Rows near named flat spaces through zero
q677_q306: 1 8 -19 11 -1 6 0 6 10 -24 -33 4 7 0 -3 -6 1 2 -9 9 8 23 9 5 17 2 24 19
 -4 4
q987_q38: 4 -15 1 -2 -1 34 6 10 4 11 -26 -1 -11 -4 12 -3 6 -15 -4 -32 8 -28 -15 23
 16 31 27 3 -10 7
q987_q38: 0 11 0 -8 1 10 -28 28 -10 4 -6 12 20 8 -3 -2 0 16 6 14 -9 45 7 16 -8 15
 -4 21 6 -12
q677_q306: 49 16 22 22 -8 -63 17 -8 28 -7 -15 3 10 12 20 -9 -21 15 15 37 -5 32 -21
 8 -5 -38 6 -15 -39 -17
q375_q542: -3 6 22 21 12 -31 2 -10 6 -6 40 2 -46 -15 15 -1 2 -8 10 0 8 -42 -8 -21 2
 -13 -5 -15 -4 17
q677_q306: 14 16 -26 5 29 10 20 -5 25 -50 -13 -34 23 24 -10 17 -11 7 0 20 15 27 -13
 1 8 -10 -16 29 9 -55
q629_q546: 21 22 -3 -4 -38 -8 3 44 -56 84 -1 13 -10 27 16 -22 -8 -35 11 6 18 3 -34
 9 13 -7 -32 -20 -7 40
q629_q546: 33 19 -13 4 -36 -29 -23 24 0 47 -31 52 2 3 -6 -19 -5 -38 14 15 2 13 -6
 21 6 -21 53 -8 -27 36
q375_q542: -5 -7 12 8 -16 -10 -10 10 -15 9 -9 11 -9 -4 23 -13 7 12 -4 2 -5 4 5 -6 4
 9 0 -9 -12 26
q677_q306: 17 4 -13 -2 -11 -12 25 -5 11 8 -17 -2 22 11 -2 7 -7 3 -6 -10 9 -7 -16 8
 -1 -18 0 -4 6 -14
q987_q38: 9 4 20 -23 18 25 -3 11 1 35 19 2 14 -5 -25 4 -9 -14 14 -19 -9 -1 -20 34
 -19 19 -6 14 14 -20
q677_q306: 33 22 -15 -14 -9 -26 -3 23 -16 48 8 8 26 33 -9 4 -14 -32 19 22 9 -2 -45
 -5 -13 -30 -47 -2 10 -13
q987_q38: 16 15 -32 0 -8 -22 -18 11 13 -17 -23 16 33 22 -6 9 -3 7 3 29 2 32 3 -5
 -6 -25 7 13 3 -22
q629_q546: -18 1 20 5 -7 32 9 28 -25 27 -19 4 -10 -20 9 -23 6 12 -17 -33 5 9 1 30
 19 44 7 16 8 35
q987_q38: 49 -4 -29 -21 -14 -10 -17 2 19 24 -52 19 50 29 -23 -2 -13 -52 18 33 -12
 18 -29 5 -8 -23 18 2 -30 -13
q629_q546: 26 26 -50 3 -6 -5 -10 28 7 10 -32 21 10 25 -11 3 -3 -46 8 14 30 -10 -29
 1 18 -20 16 21 4 0
q677_q306: -1 6 -14 -10 -9 -29 -6 -2 1 11 -11 23 42 -3 -28 -2 -2 0 -8 14 -10 13 1
 -17 -19 -23 -16 11 21 8
q375_q542: -24 -25 0 16 15 36 7 -11 11 -44 -14 -20 -39 -15 27 2 18 5 -15 -28 12 -40
 10 -8 28 35 26 3 -10 10
q375_q542: -30 -20 -12 -13 4 16 3 -12 -3 -15 -1 -7 21 -7 -8 13 13 20 -22 -22 -5 -19
 12 -20 -10 11 -21 7 32 -5
q677_q306: 12 18 -27 -4 -4 17 -36 36 19 -4 -40 40 27 3 -17 2 3 0 4 0 3 36 10 40 2
 13 58 38 6 -13
q987_q38: -15 16 -25 10 -16 9 -7 30 -17 -3 -39 18 13 0 0 -14 8 14 -20 2 14 33 16 6
 21 12 12 27 14 26
q677_q306: -23 -22 16 -7 21 -2 -11 -38 11 -17 55 -7 -31 -21 -10 17 8 -10 9 -10 -14
 -51 16 -29 -19 -5 -4 -21 5 -2
q375_q542: -21 -7 -28 -9 13 58 4 1 -7 -3 -41 -8 7 -14 -37 -17 6 -49 -18 -7 5 0 4 -2
 29 31 13 34 6 33
q677_q306: -4 -7 18 9 24 18 -23 1 18 -19 0 8 -29 -23 0 -8 7 -20 10 -1 -6 -14 2 7 9
 27 34 15 -18 12
q629_q546: -10 -10 3 0 3 31 -19 24 3 -7 -45 16 15 -15 2 -14 11 11 -13 -13 -7 19 5
 21 10 44 26 33 -1 14
q677_q306: 5 5 2 -12 13 -5 -12 7 -2 13 13 4 17 4 -17 4 -4 -14 10 10 -6 -1 -18 -6
 -15 -3 -28 12 13 -10
q629_q546: 26 14 -42 -3 -23 6 -4 33 -30 31 -21 -4 -2 48 17 -1 -3 -42 12 21 28 -3
 -33 -8 22 -14 -21 -8 -12 3
q987_q38: -9 6 -12 -28 11 -5 -18 -5 1 20 28 18 32 -5 -48 14 -2 -18 6 1 -12 -9 0
 -11 -32 -16 -21 12 38 -10
q987_q38: -22 -6 -2 -31 17 23 -19 -1 1 25 29 19 19 -20 -44 15 7 -17 1 -31 -11 -32
 2 4 -28 13 -5 17 44 -4
q375_q542: 1 9 1 -13 44 11 4 -11 35 -35 32 -17 23 1 -27 32 -8 19 10 -9 -2 -1 -8 14
 -26 -2 -13 27 33 -70
q629_q546: 22 4 6 0 -29 -42 -29 37 -22 54 0 39 0 16 32 -5 5 -9 14 4 4 -26 -35 -8
 -11 -9 -20 -17 -5 22
q629_q546: 5 -12 38 -17 16 5 -60 31 -15 36 17 27 -2 -6 4 -10 6 -25 29 13 -27 -6 -25
 -1 -23 35 -23 11 -11 12
q987_q38: -1 -6 47 -1 6 -4 -11 -16 4 2 18 3 -8 -25 -10 -17 -8 12 12 16 -35 42 27
 17 -15 9 19 -10 -28 8
q987_q38: -13 3 -40 6 -15 4 -4 21 -13 -6 -34 10 10 11 10 0 14 0 -21 -6 22 -13 -3
 -19 19 3 -8 16 20 18
q375_q542: 28 -5 -25 -8 -11 24 -7 6 21 -19 -43 -4 25 30 8 12 -5 10 7 7 -1 39 6 35 5
 3 46 1 -26 -45
q629_q546: -10 9 -36 -7 30 24 6 -13 31 -37 -15 -4 24 -8 -48 14 -1 -20 -10 -4 9 -4 5
 -1 4 -3 17 41 30 -21
q677_q306: 5 10 -25 4 47 28 -13 7 25 -35 -14 -8 -6 0 -27 2 0 -56 11 17 15 -18 -27
 -11 20 13 3 47 3 -10
q987_q38: 25 14 -20 8 -5 -10 5 5 26 -17 -30 8 16 13 0 6 -7 6 2 7 10 19 -4 20 6 -15
 34 10 -9 -24
q677_q306: -6 -1 -24 -5 -3 4 -9 -10 -2 -3 30 -2 -24 12 -2 19 5 -20 9 -3 11 -35 8
 -16 -1 -18 7 -21 5 -7
q375_q542: 21 -3 31 7 -22 -19 2 22 -9 19 -10 3 4 14 49 -5 -3 46 4 -6 -5 21 -14 25
 -6 10 -6 -17 -20 -12
q375_q542: 1 -4 1 -12 -32 18 -27 22 -26 31 8 16 -11 15 21 3 6 15 10 -9 -7 21 23 28
 -5 11 27 -26 -14 -1
q375_q542: -28 3 13 -24 -40 2 -30 22 -60 61 50 24 -3 2 1 -1 7 30 4 -9 -17 29 40 9
 -27 2 -19 -32 20 21
q629_q546: -5 -28 9 -11 -14 8 -32 7 -10 12 -10 15 0 1 20 -1 14 2 3 -5 -18 -12 5 -6
 -8 21 7 -13 -16 11
q375_q542: 11 27 1 14 45 14 39 -19 29 -33 16 -35 -17 -7 -32 1 -20 -29 8 9 18 3 -16
 12 18 -9 2 26 2 -23
q987_q38: 2 17 -34 -26 7 2 -17 1 3 13 26 13 26 14 -45 23 -5 -25 13 8 2 -1 1 -2 -23
 -27 -8 10 33 -28
q375_q542: -28 -11 -26 4 -3 22 -1 -23 -5 -20 7 -6 -36 -10 -8 2 12 -25 -9 -6 9 -30
 32 -24 20 -3 27 -14 -3 28
q629_q546: 0 -14 9 -2 7 -8 -14 -6 6 -20 3 -7 9 7 15 7 4 19 4 13 -14 5 0 -15 -12 3
 -17 -3 -7 -19
q629_q546: -8 10 -14 -11 36 6 -23 19 25 -14 -19 25 47 -16 -42 6 5 -10 -6 -3 -2 -4
 -21 -2 -14 16 -12 65 44 -13
-2 9 -44 -37 -4 -3 -23 -4 -10 36 9 25 43 10 -65 10 -4 -56 7 18 -8 -7 -2
 -24 -24 -34 -20 9 33 5 -> q987_q38
-6 -11 -5 5 5 -17 -45 8 4 9 -15 41 -15 -22 -8 -16 16 -57 6 14 -5 -47 -14
 -39 5 6 11 14 -9 57 -> q375_q542
22 -18 -36 1 -3 -22 -36 -26 52 -55 -30 19 14 14 0 22 6 -10 13 30 -12 -4
 20 -19 -8 -30 61 -10 -33 -31 -> q629_q546
-17 -12 28 -10 3 18 -2 8 -29 33 9 -3 -5 -16 -2 -18 3 -9 -4 -11 -12 -6 -7
 -2 -1 29 -30 2 4 31 -> q987_q38
8 6 10 17 -10 1 27 12 -18 4 -29 -20 -3 8 25 -22 -6 10 -11 10 9 28 -13 5
 25 10 -18 1 -18 17 -> q677_q306
9 -2 -1 -14 -10 0 -54 29 -8 32 -8 42 8 2 -5 -5 7 -25 18 10 -14 2 -4 6
 -12 11 18 6 -9 16 -> q375_q542
36 -4 -21 2 -4 -22 -25 9 25 7 -51 31 18 8 -5 -9 -1 -54 12 25 0 -18 -34
 -11 6 -12 26 12 -28 16 -> q375_q542
26 -5 -35 -17 -35 -33 0 -17 9 18 7 13 21 33 2 29 -4 -3 9 1 2 -21 0 -8
 -22 -53 11 -43 -2 -30 -> q375_q542
-17 -26 -27 -25 -26 48 6 -25 -15 6 -36 -11 22 1 -29 -8 2 -15 -18 -2 -19
 34 45 7 8 7 34 -15 -15 17 -> q629_q546
12 20 -22 1 -15 27 21 18 -4 32 -46 12 10 -5 -28 -21 -9 -35 -11 -13 17 21
 -5 39 28 7 41 20 -2 29 -> q987_q38
-35 6 16 27 4 -17 28 3 -12 -20 12 -9 -18 -24 24 -6 11 50 -30 -26 18 -19
 6 -18 11 10 -31 10 34 23 -> q987_q38
3 -3 14 -1 14 -15 -13 17 3 12 -30 19 32 -14 -9 -17 2 -12 -6 8 -11 -4 -33
 -14 -7 17 -31 35 10 21 -> q375_q542
24 23 -28 6 -4 -38 27 -25 11 -14 19 -19 4 28 -11 15 -18 -11 10 33 15 8
 -5 -19 -2 -61 -15 -21 -3 -28 -> q629_q546
-24 -10 11 15 23 19 31 -24 9 -42 35 -40 -41 -9 22 17 7 27 -10 -31 16 -40
 9 -7 11 12 -8 -10 12 -20 -> q629_q546
33 46 6 14 10 -13 -29 64 -8 58 6 45 -30 0 -3 -19 -7 -63 32 5 29 -24 -58
 28 15 8 9 31 1 31 -> q629_q546
7 16 -31 -9 -14 -27 -1 0 -21 16 24 -4 12 33 -8 13 -6 -16 9 29 10 0 -8
 -31 -10 -44 -44 -17 14 -10 -> q677_q306
26 6 7 -18 1 2 -18 29 -6 32 -25 12 44 15 -10 -9 -10 -10 12 18 -14 36 -30
 19 -14 11 -22 22 -3 -13 -> q987_q38
-19 -14 6 3 3 4 0 -22 2 -18 21 -8 -24 -12 4 5 8 5 -3 -8 -4 -20 22 -14 0
 0 9 -16 -3 7 -> q677_q306

Rows near named flat spaces through zero (a row that begins with a name and a colon came from that space)
q446-q627: 48 18 18 14 25 30 -6 13 15 -2 31 -5 25 23 7 14 10 -17 -18 -5 36 18 0 0
 -5 -26 -2 21 14 7
q762-q222: 3 2 12 -43 2 25 -11 20 -4 -31 -7 -11 9 -25 -35 17 -52 18 -23 20 -14 20
 -5 21 16 2 20 -14 -1 -30
q847-q547: -28 -20 -5 -23 6 26 25 13 -7 7 -10 -15 -1 -27 -28 15 -25 5 -1 18 -27 -14
 -16 21 -2 -5 0 -43 -4 7
q762-q222: -45 -17 -9 -15 41 -30 8 26 -10 -5 8 -31 -17 -3 -16 -4 11 23 17 -14 -53 1
 3 -11 -3 -14 -6 -3 12 -12
q830-q968: 3 2 -5 23 -12 -35 -21 17 21 -8 4 -3 -32 24 4 -27 16 -6 30 0 10 -20 12 5
 -23 45 22 3 9 -24
q763-q31: 14 8 2 24 -2 14 2 -23 -7 15 -8 21 11 19 25 -12 -3 -5 -8 -20 17 15 -4 -4
 -2 -7 -20 27 -8 10
q762-q222: 18 6 22 24 11 10 6 30 -4 3 11 -8 -5 10 -17 -4 14 3 -2 -7 -1 -14 -25 4
 -21 19 -18 -3 16 15
q446-q627: -27 17 3 -21 15 -24 -2 7 56 -16 -1 6 -10 -2 7 9 10 -2 4 -31 2 7 23 -2 29
 -6 15 21 6 -35
q847-q547: -23 -38 -31 -12 29 14 -4 -41 -21 0 -13 -20 -7 26 23 -18 -44 4 -8 -5 -15
 29 20 6 -4 -27 24 -1 -17 -14
q847-q547: -27 -26 -37 -27 43 -12 -19 40 19 -12 21 -42 -10 19 -10 -10 -25 3 41 25
 -16 13 31 25 -24 -15 49 -23 15 -60
q446-q627: 0 -2 -2 -5 5 -6 -4 15 -8 -7 10 -12 -3 -5 -12 2 1 3 6 12 -12 -1 2 -2 -6
 -1 3 -3 3 -4
q763-q31: -12 -34 -22 -2 10 23 9 -25 -23 5 -6 -21 -13 7 4 -7 -30 -10 -3 16 -16 2 7
 10 -16 -12 14 -16 -19 9
q830-q968: 47 9 3 32 -32 32 -3 0 -18 27 1 24 28 10 8 -7 -4 -11 5 26 42 -7 -22 16
 -26 15 -14 -14 1 22
q762-q222: -2 -42 -13 1 60 14 14 10 -10 4 39 -62 -10 25 -6 10 20 -14 -1 12 -14 -10
 5 -1 -29 -38 21 -34 16 26
q763-q31: -23 4 5 5 42 8 13 30 9 7 2 -6 0 11 -7 -7 -7 13 9 -32 -24 15 -9 6 -6 -14
 -24 18 12 -16
q847-q547: 4 -18 -10 67 35 46 25 24 -19 33 9 -18 -27 44 -1 -39 -21 -24 28 -7 -20 -8
 -17 24 -70 10 -33 18 -9 16
q446-q627: 12 4 25 35 32 21 5 22 9 5 -1 -4 -10 38 -3 -21 -6 7 -9 -39 6 2 -27 15 -24
 23 -17 12 19 -2
q830-q968: 23 27 -1 4 -37 -28 -37 14 -5 -21 1 20 -2 -5 -3 -16 -8 4 19 20 7 11 15 -5
 -2 30 6 33 -7 -33
q446-q627: 8 6 -4 22 -13 3 -1 38 -2 2 11 -5 -17 -3 -21 -12 -4 -14 32 26 -10 -19 -3
 14 -34 28 -6 2 -3 -7
q446-q627: 5 0 0 28 -21 10 10 -48 17 18 -22 27 -9 20 35 -13 5 -19 -13 -26 32 -10 -1
 1 4 14 -2 9 -14 20
q762-q222: -39 -17 -26 -32 9 -30 -3 -22 -3 -6 -7 -9 -4 -10 12 3 -1 10 7 -2 -23 12
 26 -15 22 -26 17 -3 -8 -16
q446-q627: -50 -13 -12 -44 -4 -18 7 -47 15 -4 -36 14 2 -18 19 9 -13 18 -18 -26 -9
 12 13 -6 48 -17 16 -12 -10 -14
q763-q31: 12 14 20 -30 -27 -21 -15 -12 31 -22 -5 11 9 -18 -1 25 20 6 -25 0 32 -10
 3 -6 38 15 29 -22 13 -4
q763-q31: -26 -17 1 6 44 30 25 -3 4 11 -9 -14 -9 18 3 -7 -21 2 -11 -33 -20 10 -10
 12 -7 -17 -12 3 -1 3
q847-q547: 28 19 1 8 -5 10 -2 36 8 1 30 -2 11 -10 -14 14 13 -22 20 32 11 -5 6 3 -15
 -9 -6 10 2 1
q446-q627: 21 -15 5 -8 -14 11 4 -62 -68 23 -15 16 52 -7 25 13 11 29 -45 -1 16 18
 -27 -28 24 -37 -24 -25 1 58
q830-q968: -2 -19 -12 3 8 -28 -15 37 -9 0 19 -30 -10 12 -16 -12 19 12 33 27 -6 -23
 -3 8 -33 22 23 -43 26 -11
q830-q968: 12 18 20 9 2 12 6 9 12 -5 3 7 -1 -2 -6 6 2 -6 -13 -15 3 2 -7 -1 6 4 -15
 22 0 5
q847-q547: 16 -4 2 30 -7 -24 -28 -15 -6 -12 -7 -1 -27 40 18 -38 1 5 1 -17 12 0 4 -4
 -18 42 16 17 3 -12
q762-q222: 29 17 51 4 20 -16 -37 20 35 -55 -2 -15 -33 38 -15 -17 -8 22 -41 -47 17 7
 -11 7 7 61 34 19 29 -38
q446-q627: 4 -6 5 -2 36 -6 -11 31 8 -24 25 -36 -20 16 -18 -2 1 -1 3 0 -16 3 9 1 -15
 1 18 8 12 -18
q446-q627: 10 -6 19 19 33 24 2 37 -21 1 5 -19 -2 22 -22 -16 -18 20 -5 -12 -16 5 -32
 16 -30 15 -17 -6 19 -2
q830-q968: -4 -7 5 -40 19 -17 -19 37 -31 -32 16 -34 5 -23 -40 12 -13 33 -4 25 -40
 14 -2 -6 5 -8 12 -15 14 -20
q830-q968: -6 -26 -17 -13 23 5 -18 0 -22 -18 1 -31 -13 17 -6 -16 -40 11 0 13 -21 20
 12 11 -16 -2 28 -6 -4 -26
q763-q31: 13 -15 2 22 -33 -2 -11 -82 10 0 -38 22 -22 37 47 -25 -7 -10 -36 -31 46
 -8 3 0 11 38 30 -4 -15 15
q830-q968: -9 -3 19 -15 1 38 39 -43 -1 18 -20 16 24 -24 7 33 2 -1 -49 -25 6 0 -23
 -6 37 -33 -25 -14 -9 49
q763-q31: 15 21 21 1 -23 -18 -3 11 18 -6 5 13 3 -14 -8 13 32 -1 -4 -1 18 -19 -8 -8
 13 19 -3 -4 12 9
q763-q31: 2 32 5 -5 21 3 3 64 -8 -5 30 -3 17 -26 -32 14 0 3 26 13 -36 21 3 -8 -5
 -30 -40 44 2 -18
q847-q547: -33 11 21 -39 16 24 57 12 15 32 -2 15 50 -58 -18 61 33 13 -22 -17 -10
 -11 -33 -7 46 -58 -47 -37 17 44
q830-q968: -18 5 -5 -24 -13 -32 -3 0 -3 -5 -1 6 8 -27 -4 13 19 13 7 7 -12 -2 8 -17
 23 -9 -1 -6 2 -3
q762-q222: -48 -8 -29 -52 -2 -8 3 -20 -9 -1 -22 11 19 -35 4 12 -34 19 5 8 -29 29 21
 -3 36 -40 4 -1 -19 -28
q762-q222: 19 -3 -7 9 6 15 -12 36 18 -22 25 -30 -32 9 -24 -5 -22 -31 20 36 -4 -11
 19 23 -35 21 31 5 -8 -24
q847-q547: -5 -31 -12 -30 59 47 30 36 -4 24 37 -46 41 -8 -23 41 4 -4 2 33 -3 -2 -13
 21 -16 -68 6 -67 27 21
q762-q222: -11 26 -2 -48 -63 -24 -33 7 3 -45 -30 26 -10 -54 -29 3 -52 15 5 35 -19
 12 19 8 34 41 24 15 -27 -58
q763-q31: 10 12 18 1 -3 20 13 -1 7 -13 5 -2 -11 -18 -14 18 -3 -20 -21 0 -9 -4 0 -5
 10 -3 -10 22 -16 18
q830-q968: 26 1 9 14 -19 49 11 -41 -12 15 -21 25 18 5 18 1 -28 -11 -34 -5 30 9 -16
 11 5 -3 -12 2 -18 27
q763-q31: 1 -9 -30 19 1 0 0 34 -46 19 23 -15 3 -6 -15 -14 -4 -6 49 47 -33 0 5 -1
 -44 -14 -22 5 -10 3
q847-q547: -20 -5 47 -42 -33 -66 -15 -69 3 -23 -55 26 6 -11 18 10 44 70 -74 -67 24
 -16 -35 -34 79 45 21 -54 35 22
q762-q222: 17 -7 0 29 14 15 9 29 -1 9 26 -23 -14 14 -13 -4 14 -22 17 17 -2 -21 -5 8
 -38 6 -4 -6 5 17
q847-q547: -2 17 10 -29 -29 -30 -14 -30 8 -17 -15 24 12 -23 10 16 13 14 -23 -11 12
 8 9 -22 47 0 8 7 -2 -3
7 4 11 46 10 7 3 19 28 1 0 -4 -39 37 1 -30 1 -18 12 -25 6 -19 -6 17 -34
 44 -2 19 3 -7 -> q446-q627
-20 3 -13 -13 -25 18 12 -17 19 12 -27 27 6 -18 8 4 -28 -9 5 4 9 0 5 19
 14 1 3 -8 -18 -12 -> q446-q627
18 -2 15 27 7 -7 4 -39 2 19 -2 12 12 33 37 -4 43 4 -26 -41 37 -5 -15 -19
 8 -4 -11 -3 17 38 -> q762-q222
40 25 41 2 -35 -8 1 -5 -2 -2 5 20 25 -24 -9 29 49 7 -34 0 33 -24 -29 -20
 25 15 -16 -19 19 46 -> q847-q547
-18 5 -39 -6 -70 -12 5 -21 26 9 -14 28 -20 -38 8 4 -6 -45 41 50 8 -29 37
 9 3 16 20 -2 -42 -9 -> q446-q627
55 18 23 49 -16 5 -9 18 -8 4 22 3 -4 20 -3 -10 30 -17 2 8 28 -20 -17 -5
 -31 31 -15 13 10 28 -> q847-q547
26 28 24 24 -26 -24 -14 51 21 -10 15 6 -15 -4 -25 -5 32 -3 23 11 13 -32
 -13 4 -19 54 -4 -1 20 -7 -> q847-q547
-3 -8 0 39 21 22 16 -28 -3 36 -18 18 9 44 37 -27 -1 5 -7 -48 20 10 -20 6
 -13 -5 -27 9 6 16 -> q763-q31
-44 -30 -19 -24 -18 -20 7 -66 -7 0 -39 6 -18 -8 24 -6 -12 9 -17 -15 -13
 -4 12 -10 29 1 21 -20 -21 7 -> q446-q627
-8 11 16 -3 52 39 36 33 7 33 14 3 47 -3 -6 26 12 13 -7 -29 -2 16 -30 6 5
 -55 -48 -5 26 18 -> q763-q31
-27 -19 -24 -21 24 23 13 49 7 3 13 -31 -7 -16 -34 8 -32 -8 34 39 -31 -7
 6 33 -26 -12 15 -32 0 -26 -> q847-q547
-6 -5 -4 12 -11 -39 -6 -22 1 -5 1 -2 -25 7 15 -9 34 -5 4 -10 -3 -16 13
 -24 3 14 7 9 -3 12 -> q446-q627
31 -5 24 -2 46 69 22 43 -35 10 28 -30 39 -6 -38 27 -19 8 -26 18 -11 14
 -40 16 -21 -40 -31 -22 18 32 -> q830-q968
-22 12 -8 -7 -3 10 11 23 -4 10 -10 15 8 -23 -14 -1 -25 6 21 5 -25 10 -3
 11 0 -7 -25 13 -10 -18 -> q762-q222
17 1 -19 27 -24 19 13 -11 -4 30 9 14 8 -1 15 1 11 -35 22 29 21 -16 6 3
 -21 -10 -11 0 -17 27 -> q762-q222
-9 4 13 19 9 -5 17 33 9 9 8 -7 -16 -2 -19 -2 24 -1 14 -10 -16 -26 -18 2
 -17 18 -21 -6 12 12 -> q763-q31
51 -5 -17 23 -32 24 -7 -7 -28 7 28 -9 5 -3 -1 6 4 -42 12 66 22 -15 12 0
 -33 -5 9 -4 -21 32 -> q446-q627
-20 22 -15 -12 -12 27 26 20 10 10 1 19 8 -47 -16 21 -24 -27 24 24 -28 9
 15 6 8 -32 -32 35 -33 -8 -> q847-q547
24 -8 -2 20 -20 9 -11 -7 -9 7 -6 4 -1 19 6 -17 -8 -4 3 15 25 -12 -10 15
 -23 30 12 -21 2 4 -> q830-q968
13 -1 9 -15 -17 16 7 9 -8 -2 5 -5 11 -28 -24 23 0 -3 -11 30 2 -16 -13 6
 3 2 2 -31 1 19 -> q847-q547
-22 -6 -24 -9 18 9 5 -14 17 9 -4 3 4 10 21 -3 -19 -10 11 -9 0 21 23 6 5
 -31 7 16 -12 -21 -> q762-q222
17 15 9 -3 -35 -58 -48 0 15 -37 -5 7 -22 11 3 -19 13 14 4 0 20 -6 16 -10
 9 56 39 7 11 -36 -> q847-q547
17 -5 -6 8 -5 36 10 -30 -22 5 1 1 4 -4 8 6 -21 -23 -18 14 0 11 6 -3 -2
 -23 -9 18 -28 25 -> q763-q31
29 14 -13 45 20 29 6 3 -7 22 27 5 9 28 23 -11 3 -36 18 1 10 21 15 -6 -30
 -36 -31 59 -16 13 -> q847-q547
5 15 41 7 68 -16 -8 40 15 -16 19 -20 5 36 -7 -4 28 37 -22 -66 -7 22 -22
 -13 5 -5 -18 24 47 -14 -> q446-q627
